Rows and roughly how far along a hidden order each lies, from 0 to 12:
[-83 -12 -73   5   1 -43   4  51  76   1  16  30   9  30   8  -7  61 -55
  33]	9
[-50  14 -75 -99 -40  -4  -6  11 -12   3  -4   8  -2  26 -20  -8 -12 -16
  11]	12
[ 12  80 -41 -75  17   8  44  77  -2  45 -63 -28  22  84 113 -56 -48  -8
 -50]	0
[ -4  28  -5 -22 -12 -24  25  25 -15 -26  -4  32   4  21  21 -35  45 -71
 -49]	7
[ -2  -4 -22  -6   9 -29  43  -5 -23  17 -24  68   8  27  18 -33  38 -27
   7]	0
[ -8  31 -48 -21  12  -5  35   1 -54  40 -40  19   6  24  27 -39  33 -16
  -6]	2
[-15 -13 -52 -29 -30  17  44  21  42 -68  13  46 -11  18  37 -21   4 -30
  39]	8
[-61  45 -43 -19  -6 -29  -7  72  33  -9   7 -14   7  35  26 -24  53 -70
 -37]	12
[-18  35 -53 -36 -12 -16  23  -8 -24   0 -15  30   4  13  -9 -30  64 -59
 -22]	7
[ -37  100 -118    3   17   43   51   41   18   11  -37  -63    4   22
   83  -49   86  -44    9]	9
[-47   8 -54  14  27 -21  30  40  13  43 -25  15  12  43  46 -28  38 -17
  25]	2
[  6 -26  19 -10 -12 -24  34   9 -13 -35   2  81  -1  19  14 -29  15 -47
 -11]	3
[ 12  -1  22 -18 -16 -15  34  30 -13 -42  -1  53  -1  34  38 -36   0 -45
 -31]	4
[-16 -42  30  14 -28 -19  23  20   2 -82  34  65 -16   7   7 -21  20 -53
   8]	9
[-74  -8 -55 -10   0 -36  -8  53  33  16   4  11   7  39   9 -10  27 -34
  19]	8
[-58  29 -10   8  -1 -15 -10  75 -15  -9   4 -39  -4  40  39 -26  26 -41
 -27]	12
[-47   8 -71  25  12   9  34   2 -20  15 -14   9  -5   6  16 -28  76 -18
  51]	7
[-44  -2 -41  43 -11   1  36  43  64 -83  33  23 -12   6  43 -26  81 -74
  31]	12
[-60  72 -65  -2  27 -10  13  96  34  37 -25 -62  15  62  84 -37  41 -43
 -26]	8
[-34  31 -15  13  -8  15  23  65   9 -53  10 -28 -12  23  63 -36  37 -50
 -14]	12
[-34   0 -60  -6  18 -27  44  36  52  24 -23  53  19  47  51 -24  29 -27
  33]	0
[-45  66 -24  10   4 -10   4  92  21 -20   2 -51   4  44  61 -38  49 -66
 -49]	12
[-60  30 -45  29  17   2  13  58 -16  17 -10 -35   0  34  51 -31  48 -25
  17]	8

Next part:
[ -6  -6  25  20 -15 -14 -16  10 -26   9  -2   4  -9   3   3   3 -16   4
   4  26  18   7 -15   1   6 -67  12]	6
[  4  -4 -21 -25  -7  25  -5  -7  -2  34   5 -98   3   4 -14  -8  30   9
   6 -12  -3 -11  29   1   4 -12  53]	6
[ -2 -14  -9 -19 -10  32  -1  -8  -8  30   8 -78   7   2 -20  -6  17   8
   4  -9  -4  -2  29  -1   2 -81  84]	8
[-12 -14  32  20  32 -14  -9   6 -17 -17  -1  96   6  -3   1   8 -30  -5
  -4  39  13  15  -9   1   2 -62  21]	10
[  40   15  -11    1   29  -41    4    7   -7   12   -8  -16  -21    5
   -6    0  -10  -14    4  -14   19   -1  -20   -6   14   20 -103]	0
[ -8  -5  30  23  30  -3  -1   6 -11 -11   1 110   5  -5  -3   5 -15   1
   1  19   7  13  -5   2   3 -83  25]	8
[-43 -12   5   2 -27  40   1 -11  15 -38   7  27  23  -7  25   2   6  10
 -11  25 -17   4  19   6 -19  45  50]	12
[   2  -18   10  -10  -28    6  -10   -6  -24   40   14  -73    2    4
  -39   -5    5    0    6   -3    2    5   13   -3   10 -124   99]	8
[  21    8  -16  -14    6   -4   -4    4   -8   31   -6 -104  -13    7
   -2   -4   16   -6    7   -6    9  -17   -8    1    6   53   -5]	3
[-25 -14  14  16  23 -16 -16  11 -21 -11  -5  30  -4   3  20   7 -31   3
  -3  46  18  10 -12   0  -1   2 -41]	8
[ 21   4 -10 -24 -30 -22  -6  -2  -6  15   6 -21 -13   9 -22  -5 -12 -12
   3 -20   6   3  -6  -5  13 -66  -3]	4
[ -3 -12  -8 -19 -11  28   0  -9  -9  21   7 -74   8   1 -20  -6  17   8
   4 -10  -2  -2  35  -1   1 -96 100]	7
[   5   -2  -16  -24  -15   41    2   -9    6   18    1 -102    9    0
  -15   -8   40   13    8  -18   -7  -13   44    3   -3  -45   94]	8
[-22 -15  14  15  21  -7  -2   4  -8 -31  -5  76   7  -2  15   8 -25  -3
  -6  48  15  12  -6   2  -6  -4 -16]	10
[  -7    5   11    9   38  -43   -3    6   -1  -18   -6   89  -15    2
   -6    5  -25  -10   -1   17   24   10  -26   -4   14   57 -102]	2
[   4  -11   -9  -16   -2   39   -4   -5   -6   36    6 -111    5    2
  -22   -5   24   12    8  -10  -10   -9   30    1   -2  -89   89]	8
[  4  -9 -13 -33 -54  -7   4 -16   0   0  16  33   4   6 -31  -8  -9 -10
  -3 -24  -3  13   1  -4   8 -68  14]	7
[ 16   6  -9 -12   4  14   5  -4   2  24   6 -13  -5   2 -11  -3   9   4
   5 -13   5  -8   1   1   7  -3  34]	5
[ -2 -10 -15 -27 -14  37   1 -10  -1  20   9 -85  10   1 -25  -7  23   7
   3 -14 -16  -4  32   1  -3 -74  92]	9

[  7   1  20 -19 -15  -9   9  -6  -9  46  -9  65   5 -11  38 -48   1   1
  -1  -4  12 -10 -44   9  -3   2]	12
[  2   8  50  11  -5   1   8  23  -6  10 -26 -19 -12  -9  40 -37   9   4
   6   2  -5  -2  50  25   2  24]	3
[ -4   6  -9 -10  32  -5   6 -26  -2 -46  20 -18  -2  -4  24  10  23  -2
  -7  30   5 -25 -36 -19  -8  -7]	2
[ 17 -18 -24 -12 -10   2  -1  20   9  52 -61  12 -19 -45  35  14  31  23
  13  23  30 -10   0   1 -15 -39]	2
[-27 -22  30  10   1   2  28  26 -12 -41 -67 -70   7  -3  59 -14   0  19
  -3  -1  27   9  94  11  -7   7]	6
[ 32 -34  11  13   2 -19 -56 -61 -32   0 -40 -27  -8 -31  40  -7  15  23
   5 -10  19  -7 -60  20   0 -19]	7
[ -1 -19  50  -2  -2  15  -4   8   3 -33 -30 -71  -9 -43  40 -44  24  14
 -13  23  10   0  22  -3 -15   2]	0
[  5 -15  -5   1 -13 -13 -16  -9  -2  31  -2  50 -15   1  29  29 -13  -5
  32  21  16   2 -68  20  -2 -12]	6
[ 12 -12  34  15 -11  -3  -9 -17 -12 -13   6 -10 -13   3  36   2   5   2
   1  18  33   1 -24   2  -9 -18]	5
[  8   4  15 -13  -2   1 -15   6   0  23   2  -2  15  -1  35  13 -10   5
  -4   0   7 -13 -23   8  -7 -15]	9
[ -8 -12  47  15  11  10 -12  -2  -2 -19   5  13 -20  19  32   8  17  -3
 -12  11 -23  -7 -64   2 -10  25]	4
[-22 -20  15  11  13  -1  12  -9  -9  33 -32 -44  -4 -42  38 -15  -5  13
   2   0  18  -1  -8  17  -4 -24]	6
[ -7 -13  49  16  12 -11 -11 -18 -14  -8 -22  11 -10 -16  47 -82   1   8
   4  16  -2  -1  28   7   3 -14]	1
[  4  -5   8 -23  -2  12  -6   5   0   1 -46 -18 -20 -25  34 -16  13  16
  -3 -14   7   0  96  -3  -1  -9]	2
[ 34 -14 -28  24 -23   6 -33  12 -13  25 -27  -5   8 -44  36 -37   0   3
 -10   3  18 -19  21   4  -8  -3]	4
[ -5 -15  36   1  -4   7 -32  12  -7  -6  -9  -8  15 -22  29   9  -8  -4
 -12   1   1  -3  -8 -17   1   4]	8
[ -8   9 -19  -7 -13  15   1 -18   1 -12  15 -17  16 -17  28  37   6  -6
 -26 -12  22   3  29  -8  11 -18]	8
[ -8 -18   2  18  -1  -5   0  33  -6  -4 -32 -41   8  -4  35  -5  13  17
  -1   4  18  12  26  19   4   0]	8
[-12 -15  60  18  14  13  -5  17  -3  -8  13  12  -6  -9  33   3  -5  17
 -11  26 -10  10 -18 -10  -6   7]	1
[ 10  -6 -15   2  26 -27   2   6 -10  39 -31  23 -20 -25  35  -6   4  12
  15   6  10   7 -60  12 -13 -21]	7
[ 43 -24  22   5  -1  -2 -21  -1 -15  27 -92 -41 -18 -72  48 -34   7  30
 -12 -12  46  -7 -26  14 -15 -18]	9
[  22   -5  -72   -1  -10    0  -12  -19   -1   26    4   46  -20  -63
   16   36   10   14  -23    4   36  -20 -116   22   -8  -19]	5
[-18  22 -40  -4  41  -9   9 -13   4  70   5  21   3 -41  30  43   8  -9
   7 -12  -7  -7 -54   8   5  -6]	11
